Below is a small trained network, with its code and all its weights. Each question gives an input and a class and asks what happens when units are switched off, that is, made to give their printed mean instead of their output.

import numpy as np


def w(rows, s, z=0):
    codes = np.array(rows[::2]) - 128.0
    scale = np.full(codes.shape[1], s)
    scale[-1] = z or s
    return codes * scale


def norm(h):
    return h / np.sqrt((h * h).mean(-1, keepdims=True) + 1e-5)


def f(y):
    return y / 2 * (1 + np.tanh(0.7978845608 * (y + 0.044715 * y**3)))


def log_softmax(a):
    a = a - a.max(-1, keepdims=True)
    return a - np.log(np.exp(a).sum(-1, keepdims=True))


def net(x, mask):
    res = np.array(x, float).reshape(1, 5) / 4 @ E
    u = 0
    for l in range(4):
        y = f(norm(res) @ A[l][:, :-1].T + A[l][:, -1])
        res = res + np.where(mask[u : u + 7], y, B[l][:, -1]) @ B[l][:, :-1]
        u += 7
    return log_softmax(norm(res)[-1] @ U[:, :-1].T + U[:, -1])


A, B = {}, {}
E = w([
[99,109,144,84,137,121,116,99,123,84],'x0',
[118,97,77,58,129,98,183,254,169,106],'x1',
[120,129,106,137,146,143,128,122,141,106],'x2',
[122,60,173,201,131,134,114,166,52,54],'x3',
[164,174,81,139,172,74,13,187,140,128],'x4',
],0.0099)
A[0] = w([
[134,70,145,155,151,120,181,141,106,95,62],'L0N1',
[70,30,67,80,96,153,201,207,162,199,215],'L0N2',
[111,173,143,5,219,150,194,94,66,99,166],'L0N3',
[196,166,21,62,99,66,103,236,93,59,4],'L0N4',
[100,220,108,83,60,235,100,87,75,137,31],'L0N5',
[97,225,235,214,72,206,238,3,140,111,144],'L0N6',
[68,155,101,25,101,166,147,125,176,194,31],'L0N7',
],0.0049,0.0028)
B[0] = w([
[190,151,104,130,121,58,139,139,44,37,143],'L0N1',
[134,58,134,135,185,100,160,21,177,116,254],'L0N2',
[175,163,135,158,112,145,170,191,135,254,177],'L0N3',
[43,223,143,118,76,158,150,180,79,157,222],'L0N4',
[174,183,147,104,88,54,118,169,120,112,133],'L0N5',
[48,174,121,161,97,79,109,212,198,111,252],'L0N6',
[150,76,138,190,136,191,141,88,137,139,179],'L0N7',
],0.0084,0.0048)
A[1] = w([
[114,121,191,170,66,191,71,129,135,96,46],'L1N1',
[144,114,101,146,59,133,78,174,139,98,8],'L1N2',
[150,230,116,150,167,130,2,67,64,145,150],'L1N3',
[111,208,109,90,89,107,79,98,210,163,111],'L1N4',
[174,90,144,99,128,127,70,128,118,152,116],'L1N5',
[63,137,158,113,125,107,78,191,115,87,40],'L1N6',
[65,56,128,159,97,73,141,201,97,73,115],'L1N7',
],0.0072,0.0017)
B[1] = w([
[51,53,133,178,244,151,109,157,104,164,168],'L1N1',
[124,43,157,206,188,124,65,65,75,103,139],'L1N2',
[244,26,131,40,116,248,167,142,111,142,255],'L1N3',
[147,155,205,42,49,11,133,96,212,24,252],'L1N4',
[178,111,70,129,183,195,166,124,111,26,126],'L1N5',
[99,90,89,235,152,125,76,60,81,253,193],'L1N6',
[246,184,124,132,171,116,172,113,49,93,240],'L1N7',
],0.0068,0.0062)
A[2] = w([
[10,106,177,204,101,120,127,48,135,98,172],'L2N1',
[172,147,151,108,91,137,84,114,197,95,39],'L2N2',
[67,215,116,207,159,48,108,188,56,139,64],'L2N3',
[51,127,110,85,74,73,132,138,194,163,150],'L2N4',
[176,156,80,48,71,123,91,88,130,148,73],'L2N5',
[37,254,137,91,103,118,105,157,164,150,32],'L2N6',
[65,152,122,219,116,145,138,123,80,178,8],'L2N7',
],0.008,0.0016)
B[2] = w([
[106,149,70,55,138,128,123,160,103,114,192],'L2N1',
[135,110,126,146,146,85,191,162,90,71,197],'L2N2',
[45,126,70,85,184,112,163,95,67,133,227],'L2N3',
[71,169,153,196,80,186,25,148,127,175,253],'L2N4',
[110,133,115,165,105,140,214,132,106,93,209],'L2N5',
[110,185,249,191,75,113,72,210,155,135,221],'L2N6',
[103,163,124,149,143,60,165,66,33,148,166],'L2N7',
],0.013,0.0061)
A[3] = w([
[113,122,102,106,127,236,131,71,229,207,5],'L3N1',
[72,104,201,114,78,120,167,64,102,166,103],'L3N2',
[230,49,183,189,140,123,154,143,118,58,181],'L3N3',
[128,130,136,138,68,183,162,84,177,174,224],'L3N4',
[146,35,95,108,160,156,85,170,165,118,202],'L3N5',
[195,115,126,158,141,133,161,120,92,140,217],'L3N6',
[185,120,156,129,81,109,226,81,111,2,91],'L3N7',
],0.0086,0.0022)
B[3] = w([
[38,24,99,77,146,119,139,23,137,191,188],'L3N1',
[131,91,67,159,182,101,132,172,154,164,173],'L3N2',
[216,112,128,137,100,216,92,89,172,143,248],'L3N3',
[114,83,112,57,185,137,65,133,162,48,201],'L3N4',
[48,162,156,254,87,104,114,120,77,196,156],'L3N5',
[125,135,175,95,81,106,111,92,193,151,193],'L3N6',
[238,182,50,71,127,47,164,193,167,131,255],'L3N7',
],0.0091,0.007)
U = w([
[59,207,213,159,63,90,87,199,157,94,129],'0',
[247,138,117,77,122,93,161,146,165,82,252],'1',
[75,168,92,119,207,58,159,115,9,85,145],'2',
[178,87,196,185,129,199,68,75,77,122,35],'3',
[67,57,125,66,163,120,129,94,209,134,50],'4',
],0.013,0.0025)

Each question gives the input, the list of numbers given to net, and the class t.
The units are the neurons (one row each of A and B). Each row of codes is followed by its name. A weight is (code - 128) times the scale printed after its matrix; where a second scale follows, it is the last column's (A, B and U).
mask holds one flag per neuron, layer by layer. A switched-off neuron (its flag False) gives its mean, the last column of its row in B, instead of its output. The means were averaged over made-up inputs and are rounded, as every weight is.
A unit's drop is (log p(t) with every unit on - log p(t) with that unit switched off) / (log p(t) with every unit on - log p(t) with every unit switched off).
The circuit of an input: a set's keep is (log p(t) with only the set's units on - log p(t) with every unit switched off) / (log p(t) with every unit on - log p(t) with every unit switched off). Starting from the 12 units with the biggest drops (on a tie, the unit counted first), units are removed one at a time, each time the one whose removal leaves the highest keep (on an exact tie, the one counted first), for as long as the keep stays at least 0.8.
units of the circuit, in order: the units of the circuit, biggest drop first
unit that matters most: the unit with the biggest drop
k most important neurons: the k neurons with the biggest drops, biggest first
k most important neurons of layer l: the k neurons of layer l with the biggest drops, biggest first
drop when u is switched off: that unit's drop, to one decimal
input [-3,-8,1,0,5], class 1: 2 most important neurons => [L2N4; L3N7]
input [4,-8,-2,-1,0], class 0: units of the circuit, in order => [L0N6]
input [-8,0,-1,-4,-2], class 0: 2 most important neurons => [L1N3; L0N6]
input [3,3,-8,8,3], class 2: units of the circuit, in order => [L1N3; L2N3]
input [-7,1,0,5,-5], class 1: 2 most important neurons => [L0N4; L1N7]
input [-4,8,-6,-2,0], class 4: 4 most important neurons => [L0N2; L0N6; L3N1; L1N4]
input [3,3,2,-4,0], class 4: 2 most important neurons => [L0N7; L0N2]
input [-2,0,6,7,-6], class 2: 2 most important neurons => [L1N3; L0N6]
input [-5,5,-1,-3,1], class 0: 3 most important neurons => [L0N4; L1N3; L2N6]
input [6,-8,-7,-2,1], class 1: 2 most important neurons => [L1N3; L0N4]
input [-7,-8,-4,0,3], class 1: 2 most important neurons => [L1N3; L2N4]
input [-7,-1,6,2,4], class 3: drop when L1N3 is switched off => 1.3
input [7,0,-7,1,1], class 3: 2 most important neurons of layer 1 => [L1N4; L1N5]
input [7,2,0,7,5], class 2: unit that matters most => L2N3
input [0,-2,-5,5,7], class 3: drop when L1N3 is switched off => 1.2
input [-8,6,6,-3,2], class 0: drop when L0N4 is switched off => 0.9
input [-3,-4,7,0,2], class 1: 2 most important neurons of layer 1 => [L1N3; L1N4]
input [1,0,4,4,7], class 3: drop when L0N6 is switched off => 1.2
